In the rows, 128 means zero.
Here are made-up objects, facts about them, and rows of numbers that follow some of those facts. Name the object behind each unnamed row.

Some objects and their rows:
Z177: [114 100 133 130 131 137 130 135 133 124 109 112 140 147 130 135 145 126
 140 118 131 109 132 146 104 110 107 126 141 157 120 110 134 123 119]
Z562: [124 127 102 137 131 118 109 117 155 143 145 139  95 132  70 100  74 138
 104 170 132 126 128 117 129 139 148 165 130 131 185 116 108  88 155]
Z291: [139 149 173  82 170 153 124 142 128 103  91 133 187 128 130 196 180 161
 183  93  98 137  53 183 137 123  49 145 191 162 100 121 118 149 101]
Z972: [100 111  88 139 106 150 117 128 138 153 145 149  98  89  62 115  92 144
 120 157 152 128 123 124 122 138 139 148 140 126 155 149 108 127 115]
Z854: [140 157 120 121 110 107 115 116 150 145 144 136  91 141 122 100  92 142
  91 177 132 131 140 107 143 127 154 123 103 129 149  83 143 102 129]
Z782: [157 165 136  97 147 131 129  95 106 114 187 154 125 119 145 115 137  95
  97 158 136 160  84 141 179 166 146  90 110 137  95 101 112 152 129]
Z573: [137 132  88 145  89 146 121  97 124 165 142 131  60 113 108 120  85 140
  92 154 163 106 161 124 116 107 135  91 113 103 131 141 160 149 143]
Z469: [110 167 127 117 120 123 124 147 129 155 133 146 119 103 105 129 114 142
 115 136 139 154 115  98 169 165 157 145 128  96 135 150 116 129 115]
Z263: [154 109 142 128 130  81  85 105 168  69 186 130 159 160 188  87 119 115
 121 156  89 164 110 117 163 163 160 161 104 141 152  83 121  90 138]
Z23: [116 104 123 135 142 140 142 122 126 139 107 111 112 137  84 135 129 120
 136 113 133  87 131 152  88 107 111 124 145 138 143 125 118 128 158]
Z97: [112 139 141 119 148 126 180 176 109 150  84 133 155 105 109 147 150 126
 138 124 133 131 135 116 110 132 128 132 132 116 123 147 108 113 104]
Z176: [123 137 126 118 122 103 109 125 157 131 153 146 110 130 103  99 102 143
 109 170 123 149 112 117 147 147 154 149 121 137 165  88 115  89 126]
Z954: [116 136  93 132  99 146 113 116 131 149 154 135 109 115 138 103 101 132
 102 156 152 132 126 118 135 121 139 114 109 133 120 117 134 148  99]
Z595: [140 117 108 151 161 141 141 156 103 137  91  96 145 146 134 133 103 110
 120 101 122  96 169 123  73 106 127 147 120 125 135 157 125 134 146]
Z190: [133 131  89 145 117 143 107 120 127 145 156 141 103 103  90 120  92 142
 119 147 134 117 121 140 126 129 131 146 138 114 154 147 117 134 153]
Z448: [114 109 139 128 136 131 148 127 133 133 114 116 125 132 124 138 152 128
 136 120 119 111 126 147  99 125 107 112 137 132 125 103 131 124 133]
Z623: [137  73 134 136  99  82 137  88 150  93 150 148  38 115  48 122 107 131
 114 151 155 150 151 111 137 150 162 106 124  89 178 160 133  77 198]
Z986: [136 135 142 129 159 124 155 156 108 123  92 120 154 133 141 147 133 118
 134 110 129 122 150 123 104 126 125 124 127 125 110 160 128 124 114]

How the objects are related:
Z553: β Z925; π Z428; Θ b
Z299: β Z937; ξ Z736 Z369 Z667; Θ e
Z291: β Z936; ξ Z9 Z497; Θ d
Z248: β Z577; π Z596; Θ e
Z813: β Z163; Θ d
Z301: ξ Z668 Z369 Z325; Θ a
Z105: π Z190; ξ Z432 Z829 Z600; Θ e
Z369: ξ Z490; Θ e
Z495: Θ d
Z596: β Z448; π Z816; ξ Z565; Θ a
Z821: β Z354; ξ Z44 Z394; Θ d
Z779: π Z925; ξ Z248; Θ a
Z272: β Z540; π Z540; Θ f
Z668: Θ d
Z448: β Z988; π Z350; Θ f
Z428: β Z29; π Z998; ξ Z579; Θ e
Z201: β Z350; π Z248; Θ b
Z854: β Z301; ξ Z443; Θ b
Z970: β Z623; ξ Z103; Θ c
Z600: ξ Z997; Θ a
Z423: π Z978; ξ Z822; Θ a
Z924: ξ Z770; Θ a
Z161: β Z862; π Z142; ξ Z595; Θ a
Z577: β Z375; ξ Z851; Θ c
Z487: β Z536; ξ Z694 Z269 Z422; Θ a
Z654: β Z432; π Z182; ξ Z142; Θ e
Z19: β Z21; Θ d
Z44: β Z998; π Z851; ξ Z103; Θ b
Z190: π Z312; Θ a
Z713: β Z98; π Z466; ξ Z117; Θ a
Z321: β Z56; π Z325; ξ Z103; Θ b
Z443: β Z707; ξ Z369 Z730; Θ a
Z107: β Z67; Θ c
Z472: β Z813; π Z607; Θ a
Z254: β Z176; ξ Z23 Z675; Θ d
Z88: β Z177; Θ a
Z217: β Z369; π Z427; ξ Z533 Z117 Z822; Θ d
Z422: ξ Z610; Θ d
Z160: π Z914; ξ Z88; Θ c
Z117: β Z474; π Z565; ξ Z369 Z730; Θ a
Z512: β Z394; ξ Z474 Z779 Z269; Θ b
Z163: β Z495; π Z954; ξ Z443; Θ c
Z610: ξ Z883; Θ a
Z853: ξ Z736; Θ c
Z914: π Z105; Θ e
Z607: ξ Z624 Z124; Θ b
Z622: π Z595; ξ Z779; Θ f
Z883: β Z490; π Z321; ξ Z369; Θ c
Z936: ξ Z924; Θ e
Z284: ξ Z21; Θ a
Z98: β Z851; ξ Z533; Θ d
Z851: β Z427; π Z121; Θ e
Z329: ξ Z720 Z97; Θ c
Z624: β Z576; π Z448; ξ Z176; Θ d
Z892: β Z312; π Z41; ξ Z533; Θ c
Z645: Θ a
Z375: π Z220; ξ Z922; Θ e
Z534: β Z984; Θ a
Z611: ξ Z814 Z46; Θ a
Z29: β Z562; π Z707; ξ Z782 Z474; Θ d
Z937: ξ Z730; Θ e
Z674: β Z767; ξ Z490 Z117; Θ c
Z253: β Z726; ξ Z622; Θ b
Z565: π Z56; ξ Z490; Θ b
Z619: ξ Z708; Θ d
Z365: β Z472; Θ a
Z708: ξ Z854 Z97; Θ d
Z308: β Z220; ξ Z23; Θ f
Z469: β Z97; π Z997; Θ e
Z312: β Z299; π Z110; Θ b
Z870: β Z678; π Z375; ξ Z52 Z124; Θ b
Z373: β Z329; Θ e
Z355: β Z284; ξ Z764 Z684; Θ f
Z727: Θ a
Z667: β Z854; ξ Z720; Θ b
Z841: β Z822; Θ d
Z490: π Z394; ξ Z730; Θ f
Z222: π Z668; ξ Z472; Θ b
Z332: Θ c
Z548: β Z821; π Z984; ξ Z355; Θ d
Z660: β Z254; π Z624; ξ Z863; Θ b
Z684: π Z972; ξ Z472 Z329 Z284; Θ c
Z252: β Z996; ξ Z565 Z176; Θ c
Z736: β Z203; Θ d
Z477: ξ Z668 Z595; Θ c
Z988: π Z469; ξ Z10; Θ f
Z356: ξ Z301; Θ d
Z694: β Z124; ξ Z970; Θ f
Z282: π Z600; ξ Z354 Z21; Θ b
Z359: β Z954; π Z253; ξ Z675; Θ a
Z325: β Z870; π Z946; Θ b
Z997: π Z674; ξ Z779; Θ b
Z998: β Z660; ξ Z422 Z97; Θ d
Z346: ξ Z110; Θ d
Z579: π Z553; ξ Z675; Θ a
Z354: β Z863; ξ Z770 Z713; Θ c
Z474: β Z856; ξ Z248; Θ d
Z56: β Z469; π Z256; Θ f
Z814: ξ Z708; Θ b
Z220: β Z105; Θ e
Z176: β Z428; ξ Z10 Z91 Z937 Z770 Z576; Θ b
Z67: β Z816; ξ Z280 Z209; Θ b
Z720: π Z726; ξ Z668 Z97; Θ d
Z306: π Z299; Θ e
Z822: β Z47; ξ Z222 Z816; Θ a
Z978: β Z8; Θ f
Z984: β Z622; π Z222; ξ Z472; Θ b
Z829: π Z883; ξ Z821 Z452; Θ c
Z996: π Z23; Θ a
Z182: β Z579; π Z610; ξ Z883 Z821; Θ d
Z9: β Z365; π Z490; ξ Z252; Θ c
Z678: β Z103; ξ Z579; Θ c
Z103: β Z435; ξ Z484; Θ a
Z41: β Z600; π Z209; ξ Z504; Θ a
Z86: ξ Z559; Θ c
Z21: ξ Z490; Θ d
Z946: β Z596; π Z124; Θ b
Z207: β Z675; π Z720; ξ Z356; Θ d
Z456: ξ Z684 Z937 Z484 Z325; Θ e
Z10: π Z654; ξ Z883 Z924; Θ d
Z954: β Z466; ξ Z610; Θ a
Z559: Θ c
Z764: β Z88; ξ Z452; Θ e
Z497: β Z190; π Z423; Θ c
Z652: π Z579; Θ a
Z730: β Z196; ξ Z645; Θ d
Z280: β Z46; ξ Z559 Z207; Θ c
Z394: π Z694; ξ Z986; Θ d
Z816: π Z254; ξ Z472 Z10 Z767; Θ f
Z862: β Z343; ξ Z922 Z986; Θ f
Z587: β Z252; ξ Z117; Θ f
Z922: π Z9; ξ Z924; Θ a
Z47: β Z346; π Z435; Θ c
Z707: β Z373; π Z103; ξ Z645; Θ b
Z540: β Z443; Θ b
Z972: π Z667; ξ Z98; Θ a
Z8: β Z892; ξ Z727; Θ c
Z595: ξ Z10 Z97; Θ c
Z177: β Z534; π Z160; ξ Z456 Z142 Z428 Z607; Θ f
Z466: β Z248; π Z332; ξ Z472; Θ b
Z427: β Z306; ξ Z856 Z103; Θ a
Z863: β Z398; π Z779; ξ Z456 Z770; Θ b
Z110: β Z356; π Z587; ξ Z443 Z369; Θ a
Z196: ξ Z856 Z619 Z91; Θ c
Z576: β Z512; ξ Z863 Z573; Θ f
Z91: β Z736; ξ Z490 Z117; Θ e
Z432: β Z209; ξ Z301 Z91 Z369; Θ c
Z269: β Z308; ξ Z110; Θ c
Z860: β Z573; Θ e
Z398: ξ Z248; Θ f
Z675: β Z23; π Z559; ξ Z21; Θ f
Z925: β Z667; ξ Z23; Θ d
Z46: ξ Z624; Θ c
Z986: ξ Z10; Θ c
Z536: π Z346; Θ a
Z573: ξ Z91 Z562; Θ a
Z770: ξ Z730; Θ f
Z562: ξ Z490 Z924; Θ b
Z856: β Z107; π Z495; Θ f
Z142: β Z325; π Z841; ξ Z924; Θ f
Z203: β Z44; Θ a
Z23: π Z856; ξ Z924 Z622; Θ f
Z263: β Z853; Θ b
Z485: β Z814; ξ Z922; Θ b
Z623: Θ b
Z504: ξ Z986 Z291 Z997; Θ a
Z484: β Z182; ξ Z924 Z730; Θ c
Z726: π Z708; Θ f
Z343: π Z163; ξ Z853; Θ e
Z435: Θ e
Z52: ξ Z883 Z124 Z814 Z329; Θ b
Z97: β Z972; ξ Z356; Θ c
Z452: ξ Z984; Θ a
Z121: ξ Z713; Θ d
Z533: β Z207; ξ Z573 Z325; Θ a
Z256: π Z548; ξ Z182; Θ c
Z124: β Z10; π Z622; ξ Z435; Θ e
Z209: β Z595; Θ d
Z350: β Z607; π Z365; Θ e
Z767: β Z645; π Z684; ξ Z354 Z98; Θ f
Z782: β Z978; Θ a

Name these rows:
No name comes twice in this set of rows, the named rows included.
[145 169 116  94 150 161  65 150 153 122 104 136 135 142  64 146  65 182
 144 103 133 145  79 142 171 123  84 200 191 135 172 197  98 134 133] -> Z936
[153 130 121 139 154 144 156 143  98 142  81 103 118 140 118 148 111 125
 117 101 138  97 181 129  85  93 117 119 122 115 125 175 140 133 148] -> Z329
[133 174 148 112  85 107 119 108 124 149 136 131  95 133 180 131 128 129
  84 136 151 148 145  85 183 130 153  82  92  99  87 130 175 147 110] -> Z860
[116  88 109 151 138 136 133 128 129 132 115 103 123 139 105 128 128 107
 139 110 117  81 141 147  74 114 126 144 134 134 147 125 128 123 165] -> Z816
[108 151  99 141 112 151 107 141 128 168 125 115  98 136  94 106  69 132
  94 126 161 110 146  88 140 127 153 148 115 112 139 165 134 150 120] -> Z375
[113 136 151 102 113  93 118 129 164 126 148 165 119 122 117 108 121 160
 117 181 135 172 102 105 169 153 145 120 121 143 141  84 119  86  83] -> Z321
[140  76 188 126 128  78 191 127 104  70 104 141 119 102 136 160 198  99
 146 115 145 165 149  98 136 152 148  71 113  90  94 183 146 104 124] -> Z970
[121 127  97 153 133 143  74 136 138 127 143 105 141 147 121  94  77 115
 114 106 123 122 130 113 137 138 153 193 127 124 162 173 111 138 157] -> Z105
[141 167 147 111 117 105 100 133 130 120 140 138 143 133 175 126 119 144
 115 129 123 159 110  98 183 153 144 138 111 116 108 136 147 141 106] -> Z764
[108 107  78 161 119 137 116 129 137 154 177 134 121  93  94  96 107 109
 119 158 130 115 130 118 107 155 169 162 119 107 156 137 102 124 159] -> Z996
[148 162 109 136 120 131 110 117 124 157 123 127  78 121  98 141  83 143
  98 125 141 114 134 108 145 136 134 147 135  85 143 179 143 146 171] -> Z435
[155 145 155 120 159 121 147 147 105 108  98 113 177 146 190 145 150 114
 131 112 112 138 143 123 123 124 120 117 115 141  91 130 136 132  98] -> Z9

The same objects again, as new rows of numbers:
Named rows:
Z308: [119 119 128 153 131 135 125 130 133 131 121 130 130 110 121 126 114 153
 134 133 120 168 137 135 130 147 112 106 117 130 137]
Z854: [138 150 117 155 134 109 132 128 132 138  71 101 117 135 145 102 117 131
 110 137 155 118 125 131 115 107 166 158 131 123 142]
Z892: [137 105 145 188 134 149 123  85 131 145  89 140 165 127 137 111 112 102
 141 124 108  86 140 155 137 161 110 115 122 137  92]
Z487: [100 147 118 140 127 101 136 115 142 131 110 151 103  98 124 130 113 150
 136 135 135 211 135 121 136 150 101  90 127 122 131]
Z925: [131 116 131 167 141 152 122 107 120 120 161 132 149 129 127 118 111 137
 130 120 135 118 124 153 148 133 112 135 121 140 158]
Z534: [ 99 165 120 137 122 120 133 138 139 127 116 140 102  87 125 134 104 146
 137 135 138 204 132 134 132 145  95  77 122 118 138]
Z222: [124 140 119 133 146 110 129 119 134 161  39 112 125 134 140 101 123 131
 110 139 147  82 112 138 107 112 165 151 130 116 149]
Z536: [ 86 153 122 117 127 113 129 110 141 163 102 148 103  99 123 132 116 127
 133 139 132 164 129 128 131 145  94  71 128 113 151]
Z306: [119 113 135 127 124 168 114 134 128 186 107 114 146 118 117 130 121 128
 126 144 110  84 135 143 117 138 115 105 111 121 149]
Z423: [ 91 145 122 125 134 102 132 106 142 161 105 157 103 101 120 126 117 134
 135 142 132 181 129 118 131 147 101  86 127 115 144]
Z972: [ 91 145 121 124 135 101 132 105 142 161 104 157 104  99 120 127 117 134
 135 142 134 181 129 117 134 148 101  85 126 115 143]
Z595: [140 108 136 157 147 162 111  74 128 161 130 146 157 118 126 125 127 122
 147 126 115  72 131 142 138 120 128 122 106 117 140]
Z495: [124 130 136 141 139 174 117 100 118 161 163 137 142 131 125 117 114 109
 126 126 136  69 119 162 140 132 106 119 119 127 172]
Z21: [113 123 133 143 157 137 127 111 125 152 175 145 172 125 128 103 112 121
 128 133 107  54 119 151 110 147 101 149 115 132 194]
Z375: [120  96 135 135 135 150 114 127 131 178 101 120 146 120 114 125 126 140
 127 142 109 111 136 130 119 136 122 113 114 124 150]
Z668: [119 129 133 139 135 170 118  92 118 163 161 136 152 131 127 120 117 107
 127 125 133  59 122 158 150 124 105 123 122 128 170]
Z853: [136 112 137 158 148 152 118  83 125 163 140 136 153 130 126 128 123 114
 141 132 116  52 129 140 122 135 119 110 101 122 141]
Z937: [125 112 142 152 126 147 115 125 129 195 132 111 132 136 117 112 119 108
 127 155 115 117 144 113 114 143 118 110 118 128 143]

Which object is each row?
No name comes twice in this set of rows, the named rows included.
[128 106 123 146 118 151 122 130 133 138 130 114 133 131 116 120 125 161
 134 138 104 109 138 141 118 161 132 123 114 131 126] -> Z428
[115 133 126 149 121 149 126 139 127 140 122 115 139 105 123 139 108 145
 133 135 124 144 136 139 132 138 102  97 114 127 139] -> Z856
[ 90 158 110 128 111 112 133 114 144 120 131 137  91 109 126 130 118 150
 140 130 126 165 134 136 131 159 105  76 131 120 137] -> Z203
[137 123 134 174 135 159 121 109 120 127 148 112 162 117 132 142 111 128
 142 127 119  67 132 151 122 131 112 102  99 128 136] -> Z107
[122 117 133 151 146 153 121  92 119 158 160 142 151 134 123 113 117 114
 129 131 131  79 120 145 143 134 109 135 120 132 166] -> Z121
[144 111 135 174 141 152 122  97 125 128 146 128 152 126 129 131 117 130
 141 126 116  77 134 146 123 140 120 112 103 129 129] -> Z280
[142 112 135 174 144 145 125 102 127 125 145 131 157 123 130 129 116 131
 141 126 112  77 134 146 119 144 120 115 102 130 133] -> Z252
[120 146 127 156 123 121 130 125 136 146   5 101 132 132 155  90 110 107
 109 129 142  98 125 158 117 130 149 139 149 130 117] -> Z312
[ 98 157 119 126 128 104 131  98 144 173 126 162 107  96 123 124 119 125
 136 143 132 187 137 111 137 135 102 102 128 110 148] -> Z301
[105 107 137 145 143 139 109 119 138 155 106 128 123 110 116 117 122 139
 139 136 116 157 128 125 126 138 115  89 122 125 165] -> Z23
[ 94 146 121 126 132 105 126  99 144 163 105 160 105  95 120 124 120 135
 138 138 133 197 132 115 141 137 105  92 129 111 147] -> Z610
[113 105 136 156 137 136 109 136 142 116 123 123 118 105 122 119 120 155
 136 123 118 197 137 129 124 135 117  87 125 133 169] -> Z142
[116 117 127 144 136 125 132 135 135 133 119 136 143 107 121 126 112 157
 132 136 112 143 134 139 116 159 107 116 112 129 138] -> Z675

The same objects again, as new rows of numbers:
Some rows with their names:
Z23: [121 133 123 146 114 131 126 136 115 125 106 124 143 142 127 130 122 101
 129 143 160 148 118 134 106 106 117 133  76 131 121]
Z675: [124 138 141 148 131 133 129 147 117 118 108 122 134 139 127 131 128 103
 141 138 150 153 134 112 119 106 124 133 100 135 120]
Z207: [125 137 136 131 138 105 137 139 134 141 132 128 139 130 123 136 120 131
 136 125 156 140 127 131 137 121 124 126 135 126 129]
Z443: [112 139 119 142 149 107 131 142 102 153 116 125 129 146 123 139 123 151
 132 136 135 123 172 157 140 148 119 118 155 100 141]
Z343: [123 129 115 137 130 112 136 136 127 134 135 127 144 135 126 133 115 111
 123 131 146 136 115 152 144 131 117 137 111 126 118]
Z56: [120 134 134 144 130 128 136 141 139 131 116 128 136 133 131 126 144 113
 145 129 146 146 107 116 118 115 131 146  88 141 118]
Z708: [128 136 132 132 138 104 136 142 130 139 131 125 138 133 121 136 115 131
 134 129 164 144 132 123 137 119 122 127 139 127 126]
Z624: [134 143 132 142 146 104 135 142 124 134 119 120 128 135 124 131 127 127
 150 134 138 152 160 113 130 119 126 127 151 127 126]
Z870: [135 138 133 137 129 108 126 139 159 130 127 118 140 120 131 125 112  78
 131 127 164 155 101  96 129  95 124 149 116 154 121]
Z375: [124 131 109 142 130 111 133 134 115 122 128 120 145 139 128 130 113  97
 122 141 135 144 132 161 130 132 111 135 106 118 121]
Z103: [116 140 124 142 147 110 134 137  95 146 110 125 128 149 125 137 128 145
 134 139 118 122 171 167 131 148 118 119 143 108 139]
Z256: [129 140 117 132 131 108 126 139 132 122 127 120 132 134 125 133 126 120
 127 137 136 137 150 144 135 129 124 137 112 134 123]
Z329: [121 138 137 126 127 126 136 145 126 132 130 128 143 134 125 140 111 111
 114 129 149 130 119 161 144 126 118 125 101 136 126]
Z452: [114 144 142 105 152  97 137 137 113 140 118 124 131 139 128 137 135 150
 133 141 105 120 168 183 118 157 123 111 133 119 131]
Z997: [141 140 120 140 108 107 130 125 139 141 106 118 140 134 121 115 117  98
 137 134 148 147 102  99  99  83 122 147 100 163 118]
Z782: [110 149  96 139 117  57 139 125  94  98 101 134 122 137 125 124 164 181
 140 126  92 131 142 144 126 153 116 117 147 146 175]
Z398: [121 130 105 141 102 117 125 129 132 132 111 128 144 138 126 127 133 109
 126 140 165 142  95 140  98 112 125 148  68 138 128]
Z466: [135 145 155 117 134 108 132 138 154 115 122 114 140 119 134 125 116  70
 134 135 134 159 110 117 112  98 122 138 106 160 110]

Which object is each row?
No name comes twice in this set of rows, the named rows included.
[139 145 164 140 132 130 135 142 129 131 111 117 138 132 124 125 103  86
 140 127 153 154 114  86 128  80 118 130 116 159 115] -> Z325
[129 141 126 147 141 117 123 150 139 114 115 118 125 127 127 132 137 110
 147 136 161 157 160  91 130 109 132 138 119 133 124] -> Z587
[138 147 119 146 131 114 134 136 122 136 111 118 126 139 122 127 142 134
 143 135 110 137 161 127 129 120 131 137 123 140 126] -> Z497
[123 133 127 142 133 129 132 141 116 124 124 125 140 139 126 134 114 104
 122 136 140 134 136 148 140 127 116 133  97 125 118] -> Z46
[115 140 127 136 149 112 135 136  90 151 106 123 127 153 122 135 127 149
 136 144 121 122 179 161 128 143 116 113 146 112 136] -> Z924
[116 137  95 125 137  83 127 127 115 150 117 124 130 143 125 134 138 155
 128 145 127 122 171 182 118 153 123 129 137 111 141] -> Z504
[118 133 146 148 129 148 133 149 107 123 107 125 139 144 124 134 110  97
 133 138 168 150 126 115 125 100 115 122  87 126 118] -> Z490
[124 137 119 133 130 115 121 142 140 112 117 121 133 128 130 132 135 102
 133 144 163 155 144 125 113 114 126 140  97 132 124] -> Z862
[128 131 141 141 126 122 129 139 139 115 122 120 145 127 130 126  95  68
 126 131 164 152  92 106 127  91 114 147  97 146 111] -> Z607
[113 137 112 130 148  97 129 137 120 151 124 127 131 137 126 139 132 152
 129 137 138 121 162 172 137 154 123 128 152 105 144] -> Z954
[121 130 124 142 128 118 144 131 122 132 129 129 146 138 129 127 123 113
 131 128 119 133 104 160 130 137 117 143  97 130 114] -> Z306

